Below is a small trained network, with its code and all its weights. Each question gives an input and a target symbol and asks what happens when units are switched off, that is, made to give their printed mean instead of their output.

import numpy as np


def w(rows, s, z=0):
    codes = np.array(rows[::2]) - 128.0
    scale = np.full(codes.shape[1], s)
    scale[-1] = z or s
    return codes * scale


def f(y):
    return np.maximum(y, 0)


def softmax(a):
    e = np.exp(a - a.max(-1, keepdims=True))
    return e / e.sum(-1, keepdims=True)


def log_softmax(a):
    a = a - a.max(-1, keepdims=True)
    return a - np.log(np.exp(a).sum(-1, keepdims=True))


def net(x, mask):
    ids = ['ΞΠΩαγδεζηθλμτφψ'.index(c) for c in x.split()]
    T = len(ids)
    res = E[ids] + P[:T]
    u = 0
    for l in range(3):
        q, k, v = (res @ M[l].T for M in (Q, K, V))
        z = softmax(np.where(np.tri(T) > 0, q @ k.T / 3**0.5, -1e9)) @ v
        res = res + np.where(mask[u], z, O[l][:, -1]) @ O[l][:, :-1]
        u += 1
        y = f(res @ A[l][:, :-1].T + A[l][:, -1])
        res = res + np.where(mask[u : u + 12], y, B[l][:, -1]) @ B[l][:, :-1]
        u += 12
    return log_softmax(res[-1] @ U[:, :-1].T + U[:, -1])


Q, K, V, O, A, B = {}, {}, {}, {}, {}, {}
E = w([
[197,150,82,183,142,149],'Ξ',
[147,134,120,187,132,180],'Π',
[144,92,120,90,67,87],'Ω',
[170,120,79,140,123,132],'α',
[83,155,161,149,176,156],'γ',
[148,189,148,102,75,214],'δ',
[252,191,149,116,127,129],'ε',
[210,158,51,155,140,133],'ζ',
[168,159,92,163,121,180],'η',
[114,103,122,184,125,111],'θ',
[235,72,185,142,73,177],'λ',
[117,97,145,220,165,126],'μ',
[43,131,70,120,35,197],'τ',
[153,122,117,210,192,149],'φ',
[167,142,175,176,109,117],'ψ',
],0.019)
P = w([
[101,59,59,56,166,84],'0',
[114,85,108,84,126,104],'1',
[128,108,121,111,100,100],'2',
[139,113,134,123,77,105],'3',
[150,125,133,137,55,104],'4',
[161,128,131,138,37,107],'5',
[172,132,158,133,26,112],'6',
[180,124,164,131,11,124],'7',
[200,130,167,140,2,134],'8',
],0.0055)
Q[0] = w([
[146,51,121,104,142,56],'L0H0',
[118,124,87,194,7,118],'L0H0',
[180,117,84,253,13,107],'L0H0',
],0.0065)
K[0] = w([
[131,74,98,144,124,62],'L0H0',
[95,125,74,146,57,171],'L0H0',
[118,85,112,98,9,146],'L0H0',
],0.012)
V[0] = w([
[83,50,78,183,130,123],'L0H0',
[127,125,170,19,3,131],'L0H0',
[45,140,97,125,109,219],'L0H0',
],0.005)
O[0] = w([
[147,130,67,233,50,26,143],'L0H0',
[204,202,226,131,4,181,250],'L0H0',
[150,234,64,217,1,136,145],'L0H0',
],0.0061,0.0022)
A[0] = w([
[103,130,121,203,205,178,130],'L0N0',
[144,83,34,83,120,16,185],'L0N1',
[180,94,58,167,125,115,107],'L0N2',
[53,141,121,226,197,180,237],'L0N3',
[132,100,159,169,84,169,44],'L0N4',
[160,183,76,138,168,91,85],'L0N5',
[131,31,134,43,105,118,251],'L0N6',
[232,143,210,102,98,156,213],'L0N7',
[162,174,63,126,162,181,232],'L0N8',
[141,98,87,86,94,54,159],'L0N9',
[169,128,92,71,70,2,180],'L0N10',
[62,216,87,123,44,197,91],'L0N11',
],0.0073,0.0026)
B[0] = w([
[166,145,108,211,107,166,156],'L0N0',
[67,120,167,100,165,201,159],'L0N1',
[141,99,119,154,108,212,183],'L0N2',
[115,236,122,187,61,196,164],'L0N3',
[161,88,128,119,113,151,165],'L0N4',
[149,89,119,65,172,176,157],'L0N5',
[46,103,197,254,52,64,153],'L0N6',
[185,159,158,180,196,120,250],'L0N7',
[129,110,172,39,113,201,191],'L0N8',
[101,130,174,96,109,176,143],'L0N9',
[158,177,249,145,153,143,165],'L0N10',
[198,169,103,55,192,52,179],'L0N11',
],0.0063,0.011)
Q[1] = w([
[241,152,157,113,101,160],'L1H0',
[113,106,115,115,119,211],'L1H0',
[126,194,254,199,144,198],'L1H0',
],0.0088)
K[1] = w([
[135,181,139,149,96,140],'L1H0',
[157,151,105,58,149,137],'L1H0',
[223,154,99,97,86,2],'L1H0',
],0.0071)
V[1] = w([
[119,110,90,73,155,131],'L1H0',
[193,201,211,132,163,255],'L1H0',
[90,102,130,169,145,220],'L1H0',
],0.0067)
O[1] = w([
[107,145,1,132,79,133,102],'L1H0',
[147,63,181,59,138,117,249],'L1H0',
[26,103,106,123,121,189,132],'L1H0',
],0.0079,0.021)
A[1] = w([
[64,110,148,132,11,142,198],'L1N0',
[43,225,205,98,134,108,137],'L1N1',
[85,128,174,106,92,200,130],'L1N2',
[133,98,180,210,254,131,136],'L1N3',
[139,211,60,130,142,241,175],'L1N4',
[100,80,129,45,69,84,170],'L1N5',
[61,104,147,110,96,41,252],'L1N6',
[167,126,36,6,86,112,171],'L1N7',
[200,88,69,108,119,149,253],'L1N8',
[131,78,170,173,50,197,144],'L1N9',
[23,58,103,211,57,141,176],'L1N10',
[59,118,4,220,147,149,105],'L1N11',
],0.0067,0.0027)
B[1] = w([
[39,203,219,128,153,51,151],'L1N0',
[126,212,82,208,3,162,144],'L1N1',
[23,118,183,103,112,158,198],'L1N2',
[204,97,46,116,61,2,249],'L1N3',
[248,31,101,129,52,216,178],'L1N4',
[158,179,178,139,143,112,154],'L1N5',
[171,230,168,120,16,62,137],'L1N6',
[44,239,134,124,98,67,174],'L1N7',
[127,84,212,116,154,119,235],'L1N8',
[109,68,195,236,93,148,254],'L1N9',
[96,183,195,224,243,9,159],'L1N10',
[175,207,58,165,110,66,149],'L1N11',
],0.0052,0.0094)
Q[2] = w([
[82,84,167,128,123,133],'L2H0',
[29,202,5,107,182,158],'L2H0',
[108,141,152,149,171,107],'L2H0',
],0.011)
K[2] = w([
[136,50,226,63,103,109],'L2H0',
[19,83,1,151,176,87],'L2H0',
[125,203,168,83,55,30],'L2H0',
],0.0058)
V[2] = w([
[109,119,172,143,112,73],'L2H0',
[18,187,134,93,2,144],'L2H0',
[128,206,142,66,204,106],'L2H0',
],0.0081)
O[2] = w([
[169,190,182,80,180,101,190],'L2H0',
[218,140,217,138,98,147,3],'L2H0',
[60,105,157,97,1,120,95],'L2H0',
],0.009,0.02)
A[2] = w([
[192,65,123,67,141,107,191],'L2N0',
[107,179,127,111,24,100,141],'L2N1',
[70,233,64,101,198,98,108],'L2N2',
[141,178,197,222,220,182,15],'L2N3',
[100,110,196,138,181,136,71],'L2N4',
[107,167,112,251,169,89,149],'L2N5',
[181,174,182,41,90,137,116],'L2N6',
[176,168,120,3,207,137,14],'L2N7',
[153,113,166,162,129,119,2],'L2N8',
[101,101,84,216,84,37,215],'L2N9',
[171,73,84,232,105,136,95],'L2N10',
[172,179,188,198,91,5,143],'L2N11',
],0.0071,0.0061)
B[2] = w([
[79,189,118,114,154,156,250],'L2N0',
[242,55,126,113,172,167,170],'L2N1',
[254,45,101,170,162,105,173],'L2N2',
[104,108,120,170,70,26,250],'L2N3',
[126,170,80,158,196,83,192],'L2N4',
[111,232,132,100,57,156,188],'L2N5',
[123,37,108,177,117,80,225],'L2N6',
[101,152,141,169,32,78,222],'L2N7',
[165,152,68,117,129,43,158],'L2N8',
[163,218,193,10,83,68,165],'L2N9',
[123,28,14,134,60,105,168],'L2N10',
[125,167,55,58,157,176,248],'L2N11',
],0.0061,0.014)
U = w([
[126,6,93,155,159,115,62],'Ξ',
[82,99,161,200,99,90,154],'Π',
[143,135,211,161,110,77,54],'Ω',
[59,120,252,166,181,133,218],'α',
[88,179,183,165,108,150,254],'γ',
[139,49,202,106,112,116,96],'δ',
[38,100,99,54,130,66,138],'ε',
[131,140,196,58,219,206,206],'ζ',
[136,121,162,130,140,165,224],'η',
[78,213,181,98,135,123,140],'θ',
[108,130,108,136,237,83,98],'λ',
[99,170,100,126,78,81,75],'μ',
[189,156,66,62,109,143,114],'τ',
[131,89,69,157,65,71,62],'φ',
[144,229,151,3,189,182,178],'ψ',
],0.0075,0.0077)

Each question gives the input, a string of symbols that net reads in full, and the target symbol t.
The units are the heads (3 rows each of Q, K, V and O) and the neurons (one row each of A and B). Each row of codes is followed by its name. A weight is (code - 128) times the scale printed after its matrix; where a second scale follows, it is the last column's (O, A, B and U).
mask holds one flag per unit, layer by layer, with each layer's heads first. A switched-off unit (its flag False) gives its mean, the last column of its rows in O or B, instead of its output. The means were averaged over made-up inputs and are rounded, as every weight is.
A unit's drop is (log p(t) with every unit on - log p(t) with that unit switched off) / (log p(t) with every unit on - log p(t) with every unit switched off).
The circuit of an input: a set's keep is (log p(t) with only the set's units on - log p(t) with every unit switched off) / (log p(t) with every unit on - log p(t) with every unit switched off). Starting from the 12 units with the biggest drops (on a tie, the unit counted first), units are removed one at a time, each time the one whose removal leaves the highest keep (on an exact tie, the one counted first), for as long as the keep stays at least 0.8.
units of the circuit, in order: the units of the circuit, biggest drop first
most important unit: the unit with the biggest drop
top k neurons: the k neurons with the biggest drops, biggest first
top k neurons in layer l: the k neurons of layer l with the biggest drops, biggest first
input η Ξ Ξ λ δ Ξ ε α γ, target ε: units of the circuit, in order	[L2H0, L1H0, L0N7]
input Π Ξ ε ε ζ, target ε: top neuron in layer 0	[L0N7]
input Ξ λ ε Π, target ε: units of the circuit, in order	[L2H0, L1H0, L0N7]
input δ Ξ Ξ ε Ω ε η μ, target ε: units of the circuit, in order	[L1H0, L2H0, L0N7]
input λ ε θ μ μ, target ε: units of the circuit, in order	[L2H0, L1H0, L0N7]
input Ξ γ γ λ ε γ Ξ α, target ε: units of the circuit, in order	[L1H0, L2H0, L0N7]
input ε γ ζ Ξ μ ε Ξ τ λ, target τ: units of the circuit, in order	[L0N11, L0H0, L1H0, L2N11]
input Ξ Ξ ζ ε η μ ζ Ξ η, target ε: units of the circuit, in order	[L2H0, L0N7, L1H0]
input ε η φ, target ε: units of the circuit, in order	[L2H0, L0H0]
input ε Ξ Π θ ζ λ τ α λ, target τ: units of the circuit, in order	[L0N11, L0H0, L1H0, L2N11]
input Ω Ξ μ, target Ω: top 2 neurons	[L2N3, L0N6]
input δ μ λ ε γ, target ε: top 3 neurons	[L0N10, L0N7, L0N8]
input Ξ φ ε Ξ θ, target ε: units of the circuit, in order	[L2H0, L0N7]
input ε θ γ ψ, target ε: units of the circuit, in order	[L2H0, L0H0]
input η ε Ω, target Ω: top 4 neurons	[L2N6, L0N6, L0N10, L2N3]
input Ξ η λ δ τ μ Ξ, target τ: most important unit	L0N11
input δ φ Ξ Ξ τ δ, target τ: top 3 neurons in layer 2	[L2N1, L2N6, L2N11]
input Ξ ζ λ Ω θ ζ μ, target Ω: top 2 neurons	[L0N10, L0N6]
input λ α ψ, target λ: top 2 neurons	[L0N6, L0N7]
input Ξ φ φ λ φ Ξ φ, target λ: top 2 neurons	[L0N7, L0N6]
input τ Ξ ψ μ λ α λ ε ε, target λ: top 2 neurons in layer 1	[L1N9, L1N8]
input ε α φ ζ Ξ Ω μ γ, target Ω: top 2 neurons in layer 0	[L0N10, L0N6]
input θ Ξ Ξ φ λ δ, target δ: most important unit	L0H0
input γ Ξ δ, target δ: top 3 neurons	[L2N6, L2N1, L0N11]
input α ζ Π ψ ζ Ω θ γ Ξ, target Ω: top 3 neurons	[L0N10, L0N6, L2N3]
input ε ζ λ α θ μ ζ η, target λ: top 2 neurons in layer 0	[L0N7, L0N6]
input λ ζ α γ ε Ω ψ ε, target ε: top 3 neurons	[L0N7, L0N8, L1N8]
input α ψ Π θ φ ζ α ψ θ, target θ: top 3 neurons in layer 0	[L0N7, L0N11, L0N8]
